Below are the code and all the weights of a small trained network. Each question names an input and a target symbol and asks about switching units off, where a switched-off unit gives its printed mean instead of its output.

import numpy as np


def w(rows, s, z=0):
    codes = np.array(rows[::2]) - 128.0
    scale = np.full(codes.shape[1], s)
    scale[-1] = z or s
    return codes * scale


def f(y):
    return y / 2 * (1 + np.tanh(0.7978845608 * (y + 0.044715 * y**3)))


def softmax(a):
    e = np.exp(a - a.max(-1, keepdims=True))
    return e / e.sum(-1, keepdims=True)


def log_softmax(a):
    a = a - a.max(-1, keepdims=True)
    return a - np.log(np.exp(a).sum(-1, keepdims=True))


def net(x, mask):
    ids = ['ηλμξπψ'.index(c) for c in x.split()]
    T = len(ids)
    res = E[ids] + P[:T]
    q, k, v = (res @ M[0].T for M in (Q, K, V))
    z = softmax(np.where(np.tri(T) > 0, q @ k.T / 4**0.5, -1e9)) @ v
    res = res + np.where(mask[0], z, O[0][:, -1]) @ O[0][:, :-1]
    y = f(res @ A[0][:, :-1].T + A[0][:, -1])
    res = res + np.where(mask[1:13], y, B[0][:, -1]) @ B[0][:, :-1]
    return log_softmax(res[-1] @ U[:, :-1].T + U[:, -1])


Q, K, V, O, A, B = {}, {}, {}, {}, {}, {}
E = w([
[23,46,83,146,159,162,96],'η',
[161,2,181,211,70,140,49],'λ',
[182,122,237,145,85,58,92],'μ',
[167,206,114,179,42,160,3],'ξ',
[25,36,204,169,126,73,170],'π',
[148,106,52,164,213,148,128],'ψ',
],0.018)
P = w([
[110,151,118,181,169,106,111],'0',
[121,110,155,118,120,166,137],'1',
[104,117,157,189,205,180,102],'2',
[148,150,74,89,84,46,92],'3',
[146,155,178,6,157,197,119],'4',
[104,146,78,227,137,31,132],'5',
[177,66,78,44,132,123,155],'6',
],0.015)
Q[0] = w([
[145,28,113,15,135,112,72],'H1',
[161,158,164,2,118,136,145],'H1',
[123,147,63,171,81,21,99],'H1',
[98,139,239,169,210,186,113],'H1',
],0.0084)
K[0] = w([
[116,171,187,105,125,247,128],'H1',
[153,39,141,118,170,172,128],'H1',
[145,106,70,78,25,204,155],'H1',
[97,148,87,200,126,118,48],'H1',
],0.011)
V[0] = w([
[232,112,203,160,30,122,92],'H1',
[2,37,138,139,157,148,151],'H1',
[60,151,214,106,139,76,197],'H1',
[54,124,210,62,68,60,118],'H1',
],0.0085)
O[0] = w([
[112,115,129,154,205,239,146,255],'H1',
[174,134,134,244,97,118,146,219],'H1',
[101,132,236,180,121,103,112,7],'H1',
[66,190,177,145,125,170,152,88],'H1',
],0.012,0.0077)
A[0] = w([
[157,128,97,44,134,85,111,164],'N1',
[109,162,88,157,137,105,186,84],'N2',
[130,85,121,120,124,133,102,177],'N3',
[149,104,115,126,131,49,134,160],'N4',
[126,121,111,99,143,173,88,71],'N5',
[83,88,139,79,185,171,107,25],'N6',
[171,163,171,101,187,124,147,201],'N7',
[98,93,159,149,163,84,227,182],'N8',
[152,171,147,99,76,103,66,162],'N9',
[170,145,74,172,123,105,169,6],'N10',
[147,102,120,161,144,166,144,141],'N11',
[95,119,254,178,138,158,148,74],'N12',
],0.011,0.0024)
B[0] = w([
[152,187,106,151,249,136,201,174],'N1',
[58,144,126,191,98,103,163,141],'N2',
[160,182,144,141,166,164,142,197],'N3',
[25,45,225,121,154,183,73,195],'N4',
[158,124,122,168,57,109,132,216],'N5',
[151,149,166,95,17,61,105,242],'N6',
[75,87,115,147,29,233,140,135],'N7',
[177,93,24,80,189,149,50,149],'N8',
[68,89,18,254,196,236,99,156],'N9',
[123,161,205,162,82,180,61,191],'N10',
[134,166,120,145,91,140,202,247],'N11',
[182,197,168,120,215,116,141,214],'N12',
],0.0057,0.016)
U = w([
[174,148,123,152,84,37,156,4],'η',
[159,83,115,151,2,31,137,184],'λ',
[69,126,191,87,98,180,102,50],'μ',
[177,153,105,69,20,116,47,160],'ξ',
[124,61,124,94,159,125,64,127],'π',
[135,92,69,157,120,158,206,172],'ψ',
],0.0059,0.0027)

Each question gives the input, a string of symbols that net reads in full, and the target symbol t.
The units are the heads (4 rows each of Q, K, V and O) and the neurons (one row each of A and B). Each row of codes is followed by its name. A weight is (code - 128) times the scale printed after its matrix; where a second scale follows, it is the last column's (O, A, B and U).
mask holds one flag per unit, heads first, then neurons. A switched-off unit (its flag False) gives its mean, the last column of its rows in O or B, instead of its output. The means were averaged over made-up inputs and are rounded, as every weight is.
A unit's drop is (log p(t) with every unit on - log p(t) with that unit switched off) / (log p(t) with every unit on - log p(t) with every unit switched off).
The circuit of an input: a set's keep is (log p(t) with only the set's units on - log p(t) with every unit switched off) / (log p(t) with every unit on - log p(t) with every unit switched off). Starting from the 12 units with the biggest drops (on a tie, the unit counted first), units are removed one at a time, each time the one whose removal leaves the highest keep (on an exact tie, the one counted first), for as long as the keep stays at least 0.8.
units of the circuit, in order: the units of the circuit, biggest drop first
most important unit: the unit with the biggest drop
top k neurons: the k neurons with the biggest drops, biggest first
drop when u is switched off: that unit's drop, to one decimal
input ψ λ ψ, target π: units of the circuit, in order : (H1, N4, N6)
input λ μ μ, target ψ: units of the circuit, in order : (H1, N4)
input μ λ λ, target μ: units of the circuit, in order : (H1)
input π η π, target η: units of the circuit, in order : (H1, N12)
input λ ψ η ψ, target π: units of the circuit, in order : (H1, N4, N11, N6)
input π λ ψ ξ ψ λ ξ, target π: units of the circuit, in order : (H1, N11, N9, N6)
input ξ ψ η μ π λ ξ, target η: units of the circuit, in order : (H1, N12)
input η λ μ λ ψ, target μ: top 2 neurons : (N7, N1)
input η ψ λ λ λ, target ψ: units of the circuit, in order : (H1, N6)
input ξ ψ ψ λ λ π, target π: top 2 neurons : (N8, N11)
input π η ψ ψ ψ λ λ, target π: top 2 neurons : (N4, N11)
input η η λ ψ λ η, target π: top 4 neurons : (N4, N11, N6, N5)
input λ ψ ψ π, target π: top 2 neurons : (N4, N6)
input μ λ ψ λ ξ η λ, target ξ: most important unit : N6
input λ ψ ψ λ μ, target π: top 2 neurons : (N4, N11)
input η η λ λ η λ π, target λ: drop when N5 is switched off : -0.1
input μ η η, target μ: drop when H1 is switched off : 1.5
input λ λ λ λ π λ η, target η: drop when H1 is switched off : 0.7
